Here is a tiny trained network, its code and every weight. The questions are about switching its units off for an input and a target symbol, where a switched-off unit gives its printed mean instead of its output.

import numpy as np


def w(rows, s, z=0):
    codes = np.array(rows[::2]) - 128.0
    scale = np.full(codes.shape[1], s)
    scale[-1] = z or s
    return codes * scale


def norm(h):
    return h / np.sqrt((h * h).mean(-1, keepdims=True) + 1e-5)


def f(y):
    return np.maximum(y, 0)


def softmax(a):
    e = np.exp(a - a.max(-1, keepdims=True))
    return e / e.sum(-1, keepdims=True)


def log_softmax(a):
    a = a - a.max(-1, keepdims=True)
    return a - np.log(np.exp(a).sum(-1, keepdims=True))


def net(x, mask):
    ids = ['γδζηθλξπστφψ'.index(c) for c in x.split()]
    T = len(ids)
    res = E[ids] + P[:T]
    u = 0
    for l in range(2):
        r = norm(res)
        for j in range(3):
            rows = slice(2 * j, 2 * j + 2)
            q, k, v = (r @ M[l][rows].T for M in (Q, K, V))
            z = softmax(np.where(np.tri(T) > 0, q @ k.T / 2**0.5, -1e9)) @ v
            o = O[l][rows]
            res = res + np.where(mask[u + j], z, o[:, -1]) @ o[:, :-1]
        u += 3
        y = f(norm(res) @ A[l][:, :-1].T + A[l][:, -1])
        res = res + np.where(mask[u : u + 8], y, B[l][:, -1]) @ B[l][:, :-1]
        u += 8
    return log_softmax(norm(res)[-1] @ U[:, :-1].T + U[:, -1])


Q, K, V, O, A, B = {}, {}, {}, {}, {}, {}
E = w([
[15,69,2,37,114,135],'γ',
[158,119,152,139,127,126],'δ',
[99,141,117,118,124,121],'ζ',
[122,127,135,129,108,162],'η',
[144,111,114,119,113,142],'θ',
[105,125,138,125,132,107],'λ',
[122,138,121,147,138,99],'ξ',
[136,99,147,131,124,143],'π',
[147,114,103,150,126,137],'σ',
[114,156,137,121,115,108],'τ',
[158,136,115,132,122,134],'φ',
[126,112,117,42,174,48],'ψ',
],0.0012)
P = w([
[106,173,128,72,253,169],'0',
[149,59,60,102,35,65],'1',
[141,37,82,122,23,69],'2',
[145,22,74,134,16,69],'3',
[117,70,105,88,137,102],'4',
[103,127,141,152,88,105],'5',
[110,134,148,147,87,99],'6',
[129,92,109,122,46,48],'7',
],0.00029)
Q[0] = w([
[125,126,119,128,124,129],'L0H0',
[131,132,137,126,133,125],'L0H0',
[158,162,67,135,106,124],'L0H1',
[109,107,168,125,144,132],'L0H1',
[108,8,105,215,15,31],'L0H2',
[117,3,102,208,7,34],'L0H2',
],0.002)
K[0] = w([
[127,126,125,129,136,125],'L0H0',
[127,131,134,126,121,131],'L0H0',
[89,111,194,94,145,106],'L0H1',
[156,140,80,150,115,141],'L0H1',
[124,164,183,132,251,181],'L0H2',
[122,167,173,136,254,185],'L0H2',
],0.0027)
V[0] = w([
[125,128,127,130,129,127],'L0H0',
[125,128,127,131,129,126],'L0H0',
[126,128,128,129,129,127],'L0H1',
[122,128,124,133,130,126],'L0H1',
[164,17,161,224,171,217],'L0H2',
[117,175,92,1,54,154],'L0H2',
],0.00059)
O[0] = w([
[129,129,127,128,127,125,130],'L0H0',
[129,129,128,128,127,124,130],'L0H0',
[128,129,128,128,128,126,129],'L0H1',
[130,130,128,127,126,122,133],'L0H1',
[46,150,108,69,82,3,3],'L0H2',
[140,81,156,236,111,179,160],'L0H2',
],0.00065,0.0002)
A[0] = w([
[75,116,95,247,112,109,71],'L0N0',
[123,215,77,183,83,161,103],'L0N1',
[187,212,145,177,88,88,66],'L0N2',
[118,95,123,86,116,82,3],'L0N3',
[73,82,160,101,50,161,74],'L0N4',
[128,80,205,153,108,85,26],'L0N5',
[154,71,89,104,137,70,169],'L0N6',
[92,132,218,210,80,134,131],'L0N7',
],0.0011,0.00042)
B[0] = w([
[160,166,188,2,129,164,190],'L0N0',
[126,31,211,112,144,61,162],'L0N1',
[32,50,77,133,147,209,180],'L0N2',
[132,137,112,213,85,117,163],'L0N3',
[230,151,106,220,179,72,201],'L0N4',
[94,196,56,150,86,191,179],'L0N5',
[93,181,156,195,96,200,254],'L0N6',
[144,127,10,55,167,123,191],'L0N7',
],0.00081,0.00078)
Q[1] = w([
[31,161,199,75,221,122],'L1H0',
[23,189,167,76,237,126],'L1H0',
[229,56,87,195,37,152],'L1H1',
[29,207,162,69,217,100],'L1H1',
[70,253,109,143,194,87],'L1H2',
[195,29,171,78,109,200],'L1H2',
],0.0038)
K[1] = w([
[131,105,104,173,25,49],'L1H0',
[143,86,105,158,19,63],'L1H0',
[108,176,148,101,242,185],'L1H1',
[144,75,116,152,3,71],'L1H1',
[89,201,125,133,172,59],'L1H2',
[186,57,136,154,64,144],'L1H2',
],0.0057)
V[1] = w([
[144,174,181,52,85,200],'L1H0',
[150,19,89,50,126,146],'L1H0',
[99,149,2,106,115,160],'L1H1',
[23,65,165,118,125,144],'L1H1',
[112,175,198,188,178,148],'L1H2',
[158,81,187,124,97,163],'L1H2',
],0.0019)
O[1] = w([
[62,21,212,141,161,156,74],'L1H0',
[180,108,210,122,105,6,139],'L1H0',
[123,235,208,249,68,116,229],'L1H1',
[206,100,146,68,2,176,122],'L1H1',
[142,82,84,157,33,105,2],'L1H2',
[174,172,66,155,182,141,104],'L1H2',
],0.0015,0.00082)
A[1] = w([
[100,79,120,72,120,75,225],'L1N0',
[188,83,129,49,150,217,1],'L1N1',
[113,142,73,60,59,141,251],'L1N2',
[164,100,175,234,91,139,197],'L1N3',
[18,84,141,100,113,52,81],'L1N4',
[110,249,157,153,79,60,83],'L1N5',
[67,189,52,138,153,89,140],'L1N6',
[99,96,161,96,43,80,105],'L1N7',
],0.0018,0.00072)
B[1] = w([
[197,194,95,83,155,181,185],'L1N0',
[36,118,108,218,38,53,156],'L1N1',
[174,52,199,177,146,72,217],'L1N2',
[54,180,101,21,127,126,202],'L1N3',
[175,255,2,202,94,181,189],'L1N4',
[71,34,36,104,128,130,248],'L1N5',
[217,90,214,145,52,132,219],'L1N6',
[121,104,209,85,242,173,195],'L1N7',
],0.0014,0.0017)
U = w([
[134,208,135,87,39,89,90],'γ',
[125,65,49,71,254,154,75],'δ',
[98,222,124,58,78,220,148],'ζ',
[23,83,197,74,100,196,160],'η',
[76,148,218,89,128,46,141],'θ',
[175,47,130,239,23,84,126],'λ',
[247,198,73,194,137,203,194],'ξ',
[212,21,200,50,131,126,137],'π',
[68,217,68,224,107,64,55],'σ',
[71,62,78,182,139,240,71],'τ',
[78,158,175,214,230,62,249],'φ',
[234,189,122,27,194,34,93],'ψ',
],0.0062,0.002)

Each question gives the input, a string of symbols that net reads in full, and the target symbol t.
The units are the heads (2 rows each of Q, K, V and O) and the neurons (one row each of A and B). Each row of codes is followed by its name. A weight is (code - 128) times the scale printed after its matrix; where a second scale follows, it is the last column's (O, A, B and U).
mask holds one flag per unit, layer by layer, with each layer's heads first. A switched-off unit (its flag False) gives its mean, the last column of its rows in O or B, instead of its output. The means were averaged over made-up inputs and are rounded, as every weight is.
A unit's drop is (log p(t) with every unit on - log p(t) with that unit switched off) / (log p(t) with every unit on - log p(t) with every unit switched off).
The circuit of an input: a set's keep is (log p(t) with only the set's units on - log p(t) with every unit switched off) / (log p(t) with every unit on - log p(t) with every unit switched off). Starting from the 12 units with the biggest drops (on a tie, the unit counted first), units are removed one at a time, each time the one whose removal leaves the highest keep (on an exact tie, the one counted first), for as long as the keep stays at least 0.8.
circuit, biggest first: the units of the circuit, biggest drop first
most important unit: the unit with the biggest drop
top k neurons: the k neurons with the biggest drops, biggest first
top k neurons in layer l: the k neurons of layer l with the biggest drops, biggest first
heads that matter: for each layer, one digit per head in row order, 1 if its drop is at least 0.15 and else 0, layers parted by /
input τ π ξ τ δ ξ ξ π, target τ: most important unit	L1H0
input ζ δ λ ξ, target η: heads that matter	000 / 010
input π φ ξ, target ψ: top 2 neurons	(L1N7, L1N4)
input σ γ δ, target σ: heads that matter	000 / 010
input γ π η φ ζ σ, target γ: heads that matter	000 / 110
input ξ ζ ζ γ ζ δ, target ξ: heads that matter	000 / 100
input ζ γ η, target ζ: heads that matter	000 / 011
input η η δ φ τ π η, target η: circuit, biggest first	(L1H0, L1N3)
input π ψ τ δ δ θ, target π: circuit, biggest first	(L1H1, L1H0)
input θ ξ σ, target θ: circuit, biggest first	(L1H0, L1N3, L1H1)
input ξ δ ξ δ, target ξ: heads that matter	000 / 101
input τ σ λ θ ξ ξ φ ζ, target λ: top 2 neurons	(L1N2, L1N4)
input λ ξ ξ ζ ξ ξ, target λ: heads that matter	000 / 100
input π φ φ φ φ σ δ, target π: top neuron	(L0N7)
input ψ δ η γ λ σ τ δ, target ψ: heads that matter	000 / 111
input φ σ τ θ, target φ: heads that matter	000 / 011
input ξ λ φ θ, target ξ: heads that matter	000 / 001
input τ δ ξ φ λ η, target τ: top 2 neurons in layer 0	(L0N7, L0N4)
input ψ τ τ ζ, target δ: heads that matter	000 / 100
input ζ φ π π, target ζ: most important unit	L1N3
input ξ π ξ φ φ η, target ξ: circuit, biggest first	(L1H2, L0N4, L0N6)
input δ ξ φ λ, target ξ: heads that matter	000 / 010
input ζ γ λ σ π φ σ π, target ζ: circuit, biggest first	(L1N3, L1H2)
input ζ δ σ ξ ξ δ ζ ζ, target λ: circuit, biggest first	(L1N6, L1N3)
